Here is a tiny trained network, its code and every weight. The questions are about switching its units off for an input and a class, where a switched-off unit gives its printed mean instead of its output.

import numpy as np


def w(rows, s, z=0):
    codes = np.array(rows[::2]) - 128.0
    scale = np.full(codes.shape[1], s)
    scale[-1] = z or s
    return codes * scale


def f(y):
    return np.maximum(y, 0)


def log_softmax(a):
    a = a - a.max(-1, keepdims=True)
    return a - np.log(np.exp(a).sum(-1, keepdims=True))


def net(x, mask):
    res = np.array(x, float).reshape(1, 8) / 4 @ E
    y = f(res @ A[0][:, :-1].T + A[0][:, -1])
    res = res + np.where(mask, y, B[0][:, -1]) @ B[0][:, :-1]
    return log_softmax(res[-1] @ U[:, :-1].T + U[:, -1])


A, B = {}, {}
E = w([
[26,154,119,28,167,56,170],'x0',
[60,136,92,226,26,164,42],'x1',
[184,137,60,189,82,108,199],'x2',
[119,141,63,67,131,84,91],'x3',
[73,58,197,127,2,141,159],'x4',
[232,24,222,141,67,132,65],'x5',
[124,38,232,139,95,191,219],'x6',
[64,82,134,188,220,8,179],'x7',
],0.0061)
A[0] = w([
[9,87,179,166,61,136,54,152],'N1',
[129,107,137,68,4,190,133,160],'N2',
[224,148,114,174,99,160,114,254],'N3',
[151,102,211,81,122,187,207,215],'N4',
[138,100,124,233,108,142,216,126],'N5',
[220,59,189,73,156,57,143,116],'N6',
],0.013,0.0023)
B[0] = w([
[21,105,152,201,139,140,66,247],'N1',
[121,156,125,78,6,107,134,252],'N2',
[219,156,95,162,132,161,121,243],'N3',
[115,108,190,57,177,184,175,247],'N4',
[133,134,110,188,105,92,237,231],'N5',
[157,25,115,83,167,57,84,234],'N6',
],0.017,0.011)
U = w([
[254,165,91,143,151,209,35,172],'0',
[174,5,154,89,160,76,103,88],'1',
[71,86,172,198,122,159,75,91],'2',
[119,96,209,57,143,204,199,70],'3',
[149,152,119,70,24,133,87,85],'4',
[185,71,143,217,112,123,222,111],'5',
[65,186,29,80,231,50,152,253],'6',
],0.0072,0.0051)

Each question gives the input, the list of numbers given to net, and the class t.
The units are the neurons (one row each of A and B). Each row of codes is followed by its name. A weight is (code - 128) times the scale printed after its matrix; where a second scale follows, it is the last column's (A, B and U).
mask holds one flag per neuron, in row order. A switched-off neuron (its flag False) gives its mean, the last column of its row in B, instead of its output. The means were averaged over made-up inputs and are rounded, as every weight is.
A unit's drop is (log p(t) with every unit on - log p(t) with that unit switched off) / (log p(t) with every unit on - log p(t) with every unit switched off).
The circuit of an input: a set's keep is (log p(t) with only the set's units on - log p(t) with every unit switched off) / (log p(t) with every unit on - log p(t) with every unit switched off). Starting from all 6 units, units are removed one at a time, each time the one whose removal leaves the highest keep (on an exact tie, the one counted first), for as long as the keep stays at least 0.8.
units of the circuit, in order: the units of the circuit, biggest drop first
k most important neurons: the k neurons with the biggest drops, biggest first
drop of u: that unit's drop, to one decimal
input [2,8,-4,0,8,7,-5,-6], class 2: units of the circuit, in order : (N1)
input [5,-2,6,-2,1,4,-3,-5], class 4: units of the circuit, in order : (N2; N5)
input [-2,0,-4,-3,-7,-5,-2,-2], class 0: units of the circuit, in order : (N5; N1)
input [-4,-8,2,1,-6,-2,-1,-3], class 0: units of the circuit, in order : (N3; N5)
input [1,1,3,5,-7,5,5,-3], class 0: units of the circuit, in order : (N3; N5)
input [3,-6,2,0,-4,-3,5,2], class 1: 3 most important neurons : (N6; N2; N5)
input [-3,1,-1,-6,-3,7,8,7], class 1: 2 most important neurons : (N6; N4)
input [6,6,-4,8,-7,3,8,4], class 2: 2 most important neurons : (N1; N6)
input [-2,-1,-3,5,6,-3,-6,0], class 2: 4 most important neurons : (N2; N6; N3; N5)
input [2,3,3,7,8,-4,-2,-1], class 2: 2 most important neurons : (N1; N3)
input [-2,-8,1,-3,-1,-5,-3,-6], class 0: 2 most important neurons : (N5; N2)
input [7,-8,7,4,-7,4,1,-8], class 1: drop of N6 : 0.9
input [-2,6,-2,-5,-7,6,4,-5], class 0: drop of N6 : 0.0
input [-4,-6,-1,-6,8,2,-4,3], class 1: drop of N6 : 2.1
input [-8,-5,-4,-7,2,-7,-6,-3], class 0: most important neuron : (N5)
input [-6,-6,-4,-1,-7,-1,-2,0], class 0: drop of N3 : 0.2
